Each row is followed by its class; each block has classes of its own.
[ -4.9  -8.7  -4.8  11.2   1.2  21.0 -14.3  -3.7  -0.5 -13.2 -18.3   3.6
  -2.5  -8.2   2.8 -13.3  -0.4   8.7   7.1  -4.5 -12.4  11.2   3.0   7.3
   0.5 -18.5  -0.5  -2.2  -2.2   9.1  -9.7   5.0  -7.1  -1.9  17.5  -4.9
 -28.3  -6.8  -6.3  -1.9  13.3  -3.1   1.7 -10.5   6.7  -4.3  -4.4   5.5
  -1.0 -15.3  -4.6  -2.1   0.1]
K739
[  0.3   8.9  -8.4 -10.0   8.9 -16.3  17.8  10.8  -7.5  10.7  -3.4 -24.6
  16.0 -22.3 -11.6 -38.0 -21.2  -5.0 -18.7   0.9  39.1 -15.0  53.9 -11.6
 -15.1  50.0  29.7  -9.3 -15.8 -22.6  17.6 -13.3  31.0  -4.8 -13.7  24.5
  24.3  18.5  19.2  11.8  12.4 -10.2 -19.9  86.6  -9.8 -10.3  32.4  -4.2
  16.3   9.0   6.1  22.4   6.8]
K138
[-15.2  -7.0  -8.0  12.2   1.6  58.6  -9.0  10.1  -2.6  -0.1   1.1  15.3
 -50.3  13.9 -16.9 -26.6   0.8   8.6  54.6   4.1  -0.4   6.8  -1.0  -1.9
 -10.8 -23.8  16.0  -8.0 -41.0 -18.2 -12.1  21.9 -20.2  12.2  48.1 -13.7
 -35.0   5.8   5.1  12.8  41.3  -8.5 -26.5 -12.9  -7.1  -4.4  12.8  -1.1
  10.8 -27.5  -9.2 -17.1 -29.0]
K739
[ -7.7 -11.7  -8.2   3.1   5.6  39.0  -9.3   9.7 -11.6  21.0 -11.4  25.6
 -36.5  14.8 -16.0   9.6  -9.0   2.4  18.6  11.7  -3.7  -4.5 -10.8  -4.1
 -12.4 -13.3  24.9   9.8 -56.1  -8.5  -2.8  18.3 -10.3   9.5  44.0 -20.5
 -39.4  -3.1   8.9  -7.0  40.7   1.7 -28.4 -18.5 -10.3  -2.6  36.5  -5.7
   4.3 -33.2 -10.8 -18.6 -41.5]
K739
[ -8.8 -15.9  -1.4 -12.5   3.4   6.0  -3.0 -12.2 -26.7  53.1 -10.5  43.9
   3.5  61.2 -30.9 -21.4 -17.6   3.9 -29.4  -4.3   0.6 -14.5 -12.7  -9.3
 -13.4 -36.5   4.7  36.7  -7.3  -3.5  12.7   9.9  -9.9  13.3  52.9 -25.4
 -51.8   0.1 -18.5  16.1  51.1   2.7 -49.5 -50.9   3.0  10.6  20.8  -9.7
  15.8 -22.1 -11.6 -29.4 -32.3]
K138
[-31.1  11.0  -2.0  13.7 -22.1  54.9   5.3  14.9 -33.5 -22.2 -13.7 -23.8
 -87.6 -15.7 -11.9  -1.0  10.6  -3.4  87.6 -13.7  19.0  -2.2  -0.6  -1.3
 -12.3  15.6  31.8   2.0 -66.4 -29.4 -14.8  31.1  -1.6  29.6   0.1 -11.0
 -20.4  21.1  27.3  -1.1  -7.2 -15.2 -16.3  18.8 -26.7   7.9  72.8  33.0
   9.6   7.3 -12.5 -21.7 -68.0]
K138
[-13.2 -13.0  -6.9   1.9  -9.4  46.7 -15.8  -0.5 -24.6   8.4  -2.6   4.8
 -41.7  21.1  -5.6  10.3  -5.5   1.4  45.9   5.7  -4.7  -2.1  -6.9   1.2
  -6.1 -27.8  15.6  12.4 -33.5 -12.5  -9.3  23.3 -17.5  12.5  40.3 -14.5
 -17.3   7.1   7.3   3.1  37.8  -0.2 -31.3 -18.6 -17.7   6.3  30.1   8.1
   4.8 -36.4  -8.3 -17.3 -42.7]
K739
[-14.2  11.1  11.0  -2.5  -8.6  14.3  19.0   5.6 -13.4   2.8   6.4 -10.0
 -44.1  -2.8 -19.6 -25.7   8.5  -2.2  74.2 -14.6  13.2   4.4  24.3  -4.9
 -11.0  18.7  32.6 -18.7 -35.9 -27.9 -11.7  19.8  -7.6  59.1   8.1  -4.3
 -15.0  17.7  28.0   8.1  -0.2 -12.0 -21.8  23.2  -7.0  10.8  18.1  -5.5
  19.6  25.0  -3.0  -6.1 -16.9]
K138
[-17.1   9.1 -15.5  31.7  -2.9  37.2   6.0   0.4  -0.1 -74.6  11.4  29.2
   0.0  20.8 -19.7 -87.6   9.6  11.6  14.2  11.1  24.0 -25.3  36.6   3.1
  -5.9 -18.7 -15.8   4.2   8.0 -15.9  16.8  -5.2  -3.3   7.1 -17.0  -5.3
 -34.9   0.9 -16.3  20.8  13.0  -6.2  23.3 -28.6  -6.1 -15.2  18.9  21.0
  -3.2   3.0   2.8 -10.0   7.5]
K138
[ -7.2 -13.3  -3.4  -2.7   9.4  53.8 -19.1   5.8 -19.2   0.3  -6.5  11.9
 -28.6  16.8 -12.2 -11.0 -14.0   9.6  29.0  11.9  -8.3  -2.0   8.7  -4.5
  -3.2 -23.8  16.4  16.8 -27.2  -9.8 -10.5  18.9 -16.0  13.0  48.1 -12.9
 -27.1  -1.0  -5.5   9.1  51.5  -7.2 -40.4   2.4 -14.3  -1.9  22.4  -9.9
   7.0 -43.6  -8.2  -4.3 -24.9]
K739
[-11.2   4.5  -2.3   9.0 -12.5  22.9  -8.3   0.1  -4.4 -37.2  -3.8  -6.1
 -10.1 -19.4   6.9  -5.4   8.5   4.3  23.9  -2.4  -2.0   3.0   1.4   4.4
   0.5   4.2  -1.1  -2.4 -12.4   0.6  -2.4   5.1   4.2   0.9  -9.7  -1.0
 -17.7   1.8   4.2  -4.0  -2.9   3.8  12.1  -0.2  -8.3  -3.5  19.4  10.2
  -7.6  -2.0  -3.8  -7.4 -18.8]
K739
[-10.9  -2.9   4.5 -14.8  -4.8   6.0  13.0  -0.1 -16.2  52.7   7.9 -17.6
 -47.7   4.3 -23.1 -26.2  -2.1   8.4  72.5 -12.0  -0.5  13.8  15.9   0.8
 -23.1 -14.0  40.4  -5.0 -46.0  -6.0 -23.2  19.5  -6.6  -2.9  45.8  -5.9
 -39.1  22.1  31.6   8.8  31.7 -10.8 -58.7   0.4  -6.7  20.4  27.7  -6.3
  27.8  -7.9 -12.7 -13.8 -36.7]
K138
[ -9.5 -11.2  -7.2  -2.0   1.9  39.1  -5.8  11.3  -6.6 -13.3  -9.1   2.7
 -12.8   9.8  -2.4  -7.0   7.0   7.3  34.6   6.7 -16.7   4.5 -10.5  -4.6
  -3.7 -18.7   5.3  10.7 -24.1   1.2  -5.7  10.4 -15.5   8.0  32.1 -11.9
 -34.9   2.7   5.8  -1.6  22.5   3.1 -14.9 -52.6  -8.8  -1.2  27.0   0.7
  -2.2 -27.5  -6.2 -16.3 -16.9]
K739
[ -9.9   0.6  -5.1   0.0   1.2  18.0 -13.5  -6.8 -12.9 -14.5  -0.5  -2.6
 -10.3  -3.3   3.2 -22.9  -0.5  13.5  20.5   1.7   3.1   2.4   7.6   5.3
 -10.5 -25.5  -5.1  14.5  -0.6  13.9 -18.9  -0.9  -9.8  -1.9  19.5  -4.6
 -46.4   2.3   0.2   1.5  23.1   0.7  -8.6  -9.7  -3.2   2.4  25.0   5.6
   8.7 -37.4  -2.6 -18.6 -12.0]
K739
[ -5.7 -16.5  -7.6  -5.8   9.8  18.7 -13.3   1.3 -10.0  20.2   5.3   2.8
 -16.4  19.9  -1.1   1.1  -5.4   8.0  13.4   9.8  -7.1   0.9   8.4  -2.8
  -7.0 -38.5   3.1  20.7  -9.3   6.0 -16.3  -1.2 -14.9   5.4  47.1 -10.4
 -29.8  -0.7   0.4   5.7  33.3  -2.4 -29.1 -24.3 -10.2   4.0  13.8  -3.5
  11.1 -45.4  -4.1 -14.6 -14.8]
K739
[  8.0  -0.9 -13.9 -23.7  24.5  -9.3  14.7  11.9 -13.3  66.5  13.9  23.2
  -1.7  40.5 -25.7   2.1 -15.6   5.6 -16.3  19.6  27.2 -22.0  29.1   2.8
 -14.0   2.0  11.2  37.3 -17.8 -24.1   1.3  -2.4   1.9   1.2  35.6   6.4
  18.9   9.1  18.6  -4.6  50.6 -14.2 -48.7  29.1 -29.2   0.4  26.8 -38.6
  21.4 -31.6  -8.1   0.0  -5.8]
K138
[ -2.9   0.8   7.8   2.3  -3.2  20.0  -2.6   0.8 -11.2 -40.3  -8.5   1.5
   0.0 -15.0  11.4  -6.0   8.9   6.2  15.9  -7.8  -9.5   4.4  -8.2  -3.3
  -2.8  13.4 -12.5   9.4   5.8   0.2  -0.3   2.5  -3.2  12.7  -3.5  -5.7
 -31.2  -1.4  -7.9   0.1 -11.8   1.3   1.3  -2.3   1.8   3.2   4.8   5.1
  -6.6   2.6  -1.3  -6.8  -4.6]
K739
[-24.1  -9.6  -5.7  12.6  -3.6  40.1 -15.9   3.6  -8.7 -18.0   5.5  17.4
 -20.3  -3.0  -8.2 -19.6  -1.2   1.3  14.9   1.0   2.2   0.7 -12.1 -13.2
  -5.2 -11.9  12.9  -4.0 -27.2   0.3  -1.8  11.3  -8.2   1.7  15.9  -4.3
 -54.8   2.4  -6.8  -5.2  23.1   1.3  -0.3 -17.6  -2.3  -0.6  21.9   9.2
  -1.7 -16.3  -8.3 -13.3 -24.9]
K739
[ -7.3  26.9  17.8   9.7   4.9   2.4  13.5  -4.5   0.4 -31.6   8.3   0.1
 -40.5 -39.6  -1.5  -5.1  20.9   9.9  56.0 -15.9  22.8  14.6  21.9  12.6
  -1.5  28.0   0.9  -4.6  -4.2  -6.9 -34.6  -1.2   6.0   7.2 -22.6  11.2
 -19.8  19.3  12.2   4.9 -25.2  -5.2  29.1  49.6  -1.1   7.8  -1.4   7.8
  19.5   9.9  -2.1   2.4 -15.9]
K138
[  6.8  -9.4   2.0   6.8  -1.6  27.5  -3.9  -7.1 -17.7  -4.1  10.4  22.1
  -5.6  34.6  -7.2  -7.4  -6.0   0.1   3.4  -8.8   6.4  -9.0  11.1  -8.6
   2.9 -18.5  -3.9  15.0  32.8 -18.3  -2.8  11.8  -5.6  10.6  22.2  -9.2
  25.9   0.6 -36.6  19.0  19.4  -6.6 -19.6  24.1   0.9   3.3 -25.0   2.3
   9.4  -4.6   0.3  -0.4   1.3]
K138
[ -9.1   2.3  -1.0   6.3 -12.5  27.5 -13.1  -3.6 -13.8 -58.5  -7.1 -12.1
   4.4 -37.3   6.0 -32.2   0.1   0.7  25.6  -7.7  -4.0   4.8  15.1   4.0
  -2.0  10.0 -10.0  -4.5   4.5   8.0  -5.8   2.8  -2.8   7.2  -9.1  -8.8
 -44.9  -3.3  -3.5  -2.2  10.7   1.2   2.6  20.1   5.8   2.8  20.2   7.8
  -3.0 -10.4   0.0   3.7  -2.1]
K739
[ 24.0   5.8  10.0 -13.5  16.6   6.9   0.3  -2.5 -24.4 -79.4   0.6 -21.1
  35.5 -61.3  33.5  22.4  12.6  23.6   8.9 -11.2 -17.4  -3.0  16.9  12.2
   7.4  45.7 -42.4  25.6  53.4   9.6 -37.1  -5.4   5.6   9.3 -26.3  24.5
   8.6  -3.0 -10.4  -3.1 -16.0  -1.2   9.5  87.6  -4.4   4.9 -17.4 -27.7
  -0.7 -21.8   6.0  15.5  25.4]
K138
[ -5.3   0.0  -2.5  -7.5  -7.3  14.6  -2.5  -1.0  -4.8 -11.4   2.9  -0.1
  -0.2   3.4   0.2  -9.4   1.8   4.5  16.3  -1.2  -5.6   0.9  -1.4   8.0
   1.8 -11.4  -5.4   6.8  -6.6   2.0   0.3   3.3  -6.4   1.6   9.0   3.0
 -19.2  -3.1   4.1  -1.4  10.9  -2.4  -4.8 -21.5 -11.8   3.0  16.5  -8.9
  -1.9  -5.1  -2.8  -9.1   3.6]
K739
[-14.3  -6.8  -9.1   8.0  -9.2  26.3  -1.7   2.5  -5.3   0.0   1.7   4.4
 -29.6  15.4 -12.0 -23.4  -1.7   2.7  33.6   8.2   3.8   4.2  -1.1  -2.8
  -4.6 -28.8   9.2   3.9 -20.3  -4.0   5.2   2.7 -13.6   3.8  18.1  -7.6
 -26.1   3.2   3.2   5.9  12.7 -10.0  -6.3 -33.8  -7.0 -10.0  23.1  16.5
   3.3 -14.2  -4.2 -15.3 -18.1]
K739
[-15.7   0.4  -5.2   4.6  -3.8  21.6  -9.6   3.8  -8.9 -13.5 -10.7  -3.9
  -9.5 -13.8  -5.0 -15.6  -0.9   7.0  18.0   2.2  -5.4   4.9   3.2   4.4
  -5.9 -11.1   3.1   2.4 -20.7   8.6  -8.2   0.1  -7.5  -0.1   9.9  -1.4
 -45.3  -3.6   6.2  -2.6  13.0   2.8   0.3 -19.8  -1.6   7.2  28.5   5.7
  -2.2 -24.2  -3.5  -9.5 -12.5]
K739

A new block, with new classes.
[ -3.9  -6.8   6.8 -60.4   6.5  27.0  -6.3   6.8  28.0 -12.4   3.7  -5.3
  22.4  26.0  -4.4  -9.5  14.1  -7.9  -1.0  13.8  27.8 -21.6 -19.9 -10.9
  12.1   0.8  -8.0   7.8  26.0  18.0  28.1   8.4  14.5 -11.9  13.5  -5.4
 -49.8 -25.7  -9.3 -12.4  17.0  -3.2  -1.8  10.1  -0.3  -3.8  15.9  13.4
  15.2 -10.8  13.8 -28.3 -15.0]
K687
[ 22.9  11.5  46.3 -21.7   4.7   3.9  -4.9 -20.6  14.5   5.4   0.5  -4.8
   7.3  26.5  14.0  -9.5 -16.7   2.8  -3.7  -7.7  -8.6  41.8  12.7   8.1
  11.4 -12.5 -48.9 -15.6   8.0  39.8   4.7  -3.8   8.2   9.6  -8.7  13.2
 -16.0   1.4  12.3   5.4  10.3  -6.9 -16.2  -4.9  -2.6   5.3  10.8   8.0
  19.0 -13.9  -5.7  -6.6 -15.5]
K265
[ 1.2 -3.1  5.1 -3.7  1.2 -3.9 -4.5 -4.3  5.9 -0.9  1.8 -6.2 -1.6  6.9
  0.2 12.8 -0.3 -5.6 -3.4  2.7 -2.9  4.6 26.7  4.6  3.8 -5.7 -5.0 -5.8
  3.6  5.2  2.5  2.2  1.6  0.6 -2.4  2.6 -6.4  0.1 -5.6 -2.2 -2.2 17.9
 -0.1 -3.4  2.7  1.8  4.0  1.7  4.2 -0.7  2.0 -4.3 -2.2]
K687
[ 16.0   6.5  -5.3  -7.9  -0.8  11.8 -10.4 -24.5  10.2   9.4   1.2   4.2
  -3.5  16.2  16.3  -8.8 -13.1   0.4 -10.3  -4.3  -1.9  31.5  16.2   6.2
   0.0 -10.5 -35.4 -17.0  -7.7  25.0  -3.7  -4.8  -1.5  17.2  -6.7   7.8
  -0.6   3.9   8.2   7.0   5.6  -5.5   2.1  -6.2   1.2   3.7  15.2   1.6
   8.5 -17.8  -6.6 -12.2 -13.0]
K265
[ 14.3  18.1  14.2 -21.2   3.6   3.8  -7.0  -7.7  13.9   0.6  -7.4  -6.3
   7.3  29.3   4.2  -2.2  -5.6  -1.1   1.6  -5.0  10.9  29.6   0.6   7.9
  13.4 -21.9 -46.9  -4.8  32.6  26.7   9.6  -1.4   4.5   4.9  -4.3  11.0
 -14.4  -3.4  17.3   4.4  12.7  -5.9  -0.9  15.5  -7.3  -6.3   5.1  14.0
  16.4 -14.7  -4.5  -4.1  -1.5]
K265
[  5.2  -6.1 -13.6 -13.5   5.1  18.1  -1.5  -9.3  21.8  -7.6   1.7  -4.7
  -3.0  19.1  10.1  -2.1   3.3  -8.1   1.1   4.0  12.4 -18.2  -0.3   2.9
   1.2   0.4 -13.7  -7.0  -4.3   7.4   9.5  -3.1  17.5  -0.8  -0.8  -2.1
 -27.2  -7.1  -3.3  -8.9   9.4   1.2  -6.5   9.3   3.3  -1.2  14.6   7.3
   6.7 -21.9   7.8 -25.7 -14.5]
K687
[  0.0  -9.5  17.5  -8.9   5.1  15.2  -0.3   3.1   5.8   5.8   0.0   4.6
   1.4  -3.7  -3.6  -1.1  -4.7  -0.6  -8.6  -8.7   2.6  -7.3  -4.0   1.3
   5.0  11.4  -0.7   1.5 -17.8  -0.7   4.2   4.7   1.1  -4.4   5.4  -4.9
  -8.9  -0.1 -11.2  -1.9   6.5   5.4  -3.5   3.6   6.5   6.7   5.8   1.8
  -0.2  -1.2   9.1 -15.8   4.4]
K687
[  8.5 -11.9   5.1 -30.5   6.3  18.9   0.3  -1.7  15.3   2.0  11.6  -4.9
  13.0   6.5  -3.5   4.0   4.3  -0.7  10.8   2.0   4.7 -15.7  -4.4   6.0
  -3.5  16.5 -21.1 -10.1  -0.6  -9.3   7.8   2.1  19.7   6.2   1.9  -2.5
 -22.6  -6.1  -1.3 -12.0   7.2  -2.4 -12.7  -9.2   1.0  -1.6  14.5  12.6
   5.8 -13.2  13.3 -21.2 -10.4]
K687
[  8.7   2.9  11.8 -19.7   8.6   5.2  -6.9  -6.9  34.8   0.0  -0.3  -3.7
  12.8   1.9   1.3   1.9  -5.7   5.1  -6.4 -15.9   8.3  21.4  -2.1   5.0
   9.8  -8.1 -34.0  -4.0  21.8  25.2   9.3   9.0   3.2  -3.0  -0.3   2.1
 -19.0 -12.6   3.8   1.8  11.4  -3.6  -3.9   1.1   4.7   6.2  -0.3  11.6
  17.7  -0.4   2.1 -12.3   1.6]
K265
[  0.2 -12.6   7.7 -45.1  10.0  27.2  -7.8   2.0  12.6  -0.3   1.6  -2.5
  14.6  17.0  -6.6   1.8  10.0   0.3   2.5   1.6  14.6 -14.0 -23.7   6.7
  -2.7   5.8 -18.9   4.3  15.7  12.4  13.2   8.6   9.4 -21.4   1.6  -1.7
 -31.9 -19.1  -7.6  -7.9  13.8  -6.1  -7.8   6.9 -10.6   1.9  12.8  10.6
   6.3  -3.7  13.3 -44.2   3.0]
K687
[ 16.7   8.1  10.1 -24.3   2.8   7.2  -4.5 -11.0  17.2  -5.1  -9.7  -5.1
   5.7  19.4  -1.5   0.7  -6.3   1.7   3.6   1.8  13.1  32.9  -0.4   4.3
   5.8 -10.9 -35.7 -11.9   7.2  19.1  12.2  -4.9   5.2   7.0  -1.3  12.5
 -15.6  -6.7   9.6  -8.6  14.6  -5.9  -8.8   2.4   0.5   1.8  15.7  10.0
  15.0 -12.3 -10.6  -7.5 -15.6]
K265
